Here is a tiny trained network, its code and every weight. The questions are about switching its units off for an input and a class, where a switched-off unit gives its printed mean instead of its output.

import numpy as np


def w(rows, s, z=0):
    codes = np.array(rows[::2]) - 128.0
    scale = np.full(codes.shape[1], s)
    scale[-1] = z or s
    return codes * scale


def f(y):
    return y / 2 * (1 + np.tanh(0.7978845608 * (y + 0.044715 * y**3)))


def log_softmax(a):
    a = a - a.max(-1, keepdims=True)
    return a - np.log(np.exp(a).sum(-1, keepdims=True))


def net(x, mask):
    res = np.array(x, float).reshape(1, 8) / 4 @ E
    y = f(res @ A[0][:, :-1].T + A[0][:, -1])
    res = res + np.where(mask, y, B[0][:, -1]) @ B[0][:, :-1]
    return log_softmax(res[-1] @ U[:, :-1].T + U[:, -1])


A, B = {}, {}
E = w([
[126,128,128],'x0',
[237,130,102],'x1',
[128,130,127],'x2',
[120,109,39],'x3',
[129,127,126],'x4',
[130,128,127],'x5',
[120,2,192],'x6',
[128,130,130],'x7',
],0.0098)
A[0] = w([
[149,155,120,80],'n1',
[127,162,108,71],'n2',
[79,152,151,67],'n3',
[154,105,87,73],'n4',
[169,101,96,170],'n5',
[124,102,157,126],'n6',
[148,115,83,71],'n7',
[187,109,110,120],'n8',
[141,57,109,145],'n9',
[88,130,129,253],'n10',
[120,114,97,101],'n11',
[3,115,80,112],'n12',
[82,117,174,222],'n13',
[80,111,102,91],'n14',
[126,83,129,169],'n15',
[154,93,148,97],'n16',
[121,103,77,107],'n17',
[138,160,173,93],'n18',
[115,142,160,127],'n19',
[115,137,78,118],'n20',
[177,156,155,70],'n21',
[127,93,129,83],'n22',
[155,178,216,102],'n23',
[78,43,169,183],'n24',
[134,79,118,85],'n25',
[120,106,77,75],'n26',
[164,125,109,116],'n27',
[124,88,123,86],'n28',
[148,93,142,103],'n29',
],0.017,0.0068)
B[0] = w([
[68,149,253,147],'n1',
[40,122,168,154],'n2',
[117,98,196,151],'n3',
[116,81,191,149],'n4',
[199,130,158,191],'n5',
[124,149,155,161],'n6',
[78,92,174,150],'n7',
[152,143,203,185],'n8',
[111,195,135,187],'n9',
[240,157,126,202],'n10',
[107,106,113,133],'n11',
[181,108,200,219],'n12',
[178,138,104,216],'n13',
[135,65,189,146],'n14',
[103,227,88,175],'n15',
[85,161,159,159],'n16',
[97,56,55,154],'n17',
[37,84,42,147],'n18',
[166,68,119,145],'n19',
[54,158,102,171],'n20',
[90,92,194,156],'n21',
[62,155,135,137],'n22',
[60,50,28,193],'n23',
[127,158,101,254],'n24',
[62,146,138,148],'n25',
[36,61,137,145],'n26',
[155,97,170,159],'n27',
[77,147,124,140],'n28',
[86,130,87,154],'n29',
],0.0063,0.0099)
U = w([
[156,138,120,230],'0',
[152,129,125,218],'1',
[73,192,151,4],'2',
[90,6,102,97],'3',
[179,132,110,152],'4',
[180,84,184,2],'5',
[177,135,95,130],'6',
],0.016,0.0066)

Each question gives the input, the list of numbers given to net, and the class t.
The units are the neurons (one row each of A and B). Each row of codes is followed by its name. A weight is (code - 128) times the scale printed after its matrix; where a second scale follows, it is the last column's (A, B and U).
mask holds one flag per neuron, in row order. A switched-off neuron (its flag False) gives its mean, the last column of its row in B, instead of its output. The means were averaged over made-up inputs and are rounded, as every weight is.
A unit's drop is (log p(t) with every unit on - log p(t) with that unit switched off) / (log p(t) with every unit on - log p(t) with every unit switched off).
The circuit of an input: a set's keep is (log p(t) with only the set's units on - log p(t) with every unit switched off) / (log p(t) with every unit on - log p(t) with every unit switched off). Starting from the 12 units with the biggest drops (on a tie, the unit counted first), units are removed one at a time, each time the one whose removal leaves the highest keep (on an exact tie, the one counted first), for as long as the keep stays at least 0.8.
circuit, biggest first: the units of the circuit, biggest drop first
unit that matters most: the unit with the biggest drop
top k neurons: the k neurons with the biggest drops, biggest first
drop of u: that unit's drop, to one decimal
input [0,-7,1,4,7,-3,-7,-1], class 1: unit that matters most : n12
input [4,4,4,-7,4,-7,0,0], class 3: circuit, biggest first : (n23 n18)
input [-7,5,-6,-8,-3,-4,0,0], class 3: circuit, biggest first : (n23 n18)
input [-6,3,-5,-5,1,1,-8,-1], class 2: circuit, biggest first : (n1 n2)
input [-4,-7,3,-2,-3,-2,-3,7], class 5: top 2 neurons : (n12 n3)
input [-2,0,-6,3,1,6,-8,2], class 2: circuit, biggest first : (n2 n20)
input [0,-6,-7,7,-4,-5,-4,-4], class 3: circuit, biggest first : (n17 n14)
input [6,3,2,-7,4,5,-3,-2], class 3: circuit, biggest first : (n23 n18 n15)
input [2,8,1,3,5,-5,3,-5], class 5: circuit, biggest first : (n8 n4)
input [1,-8,-5,2,-2,1,1,-1], class 5: top 2 neurons : (n12 n14)
input [-7,-8,-6,1,-8,-6,-8,8], class 1: circuit, biggest first : (n12 n10)
input [-3,1,1,3,-3,3,5,3], class 2: top 3 neurons : (n9 n15 n25)
input [0,3,3,-8,-5,7,7,-3], class 3: top 2 neurons : (n23 n18)
input [-8,7,-5,8,-7,8,8,-3], class 0: circuit, biggest first : (n9)
input [1,8,-7,-3,4,-1,-2,2], class 5: top 2 neurons : (n21 n8)
input [-4,-8,1,-6,-2,0,-4,0], class 5: top 2 neurons : (n12 n3)
input [3,-7,6,-8,5,-1,1,-1], class 3: drop of n19 : 0.2
input [8,5,-2,6,-8,-6,7,-1], class 0: top 2 neurons : (n5 n9)
input [6,3,1,-8,-3,-7,-4,-8], class 3: drop of n18 : 0.1
input [2,8,-2,-8,6,-7,-3,8], class 3: drop of n18 : 0.2
input [4,7,-2,3,-5,6,1,4], class 5: drop of n4 : 0.2
input [4,5,4,5,8,5,7,-5], class 1: unit that matters most : n5
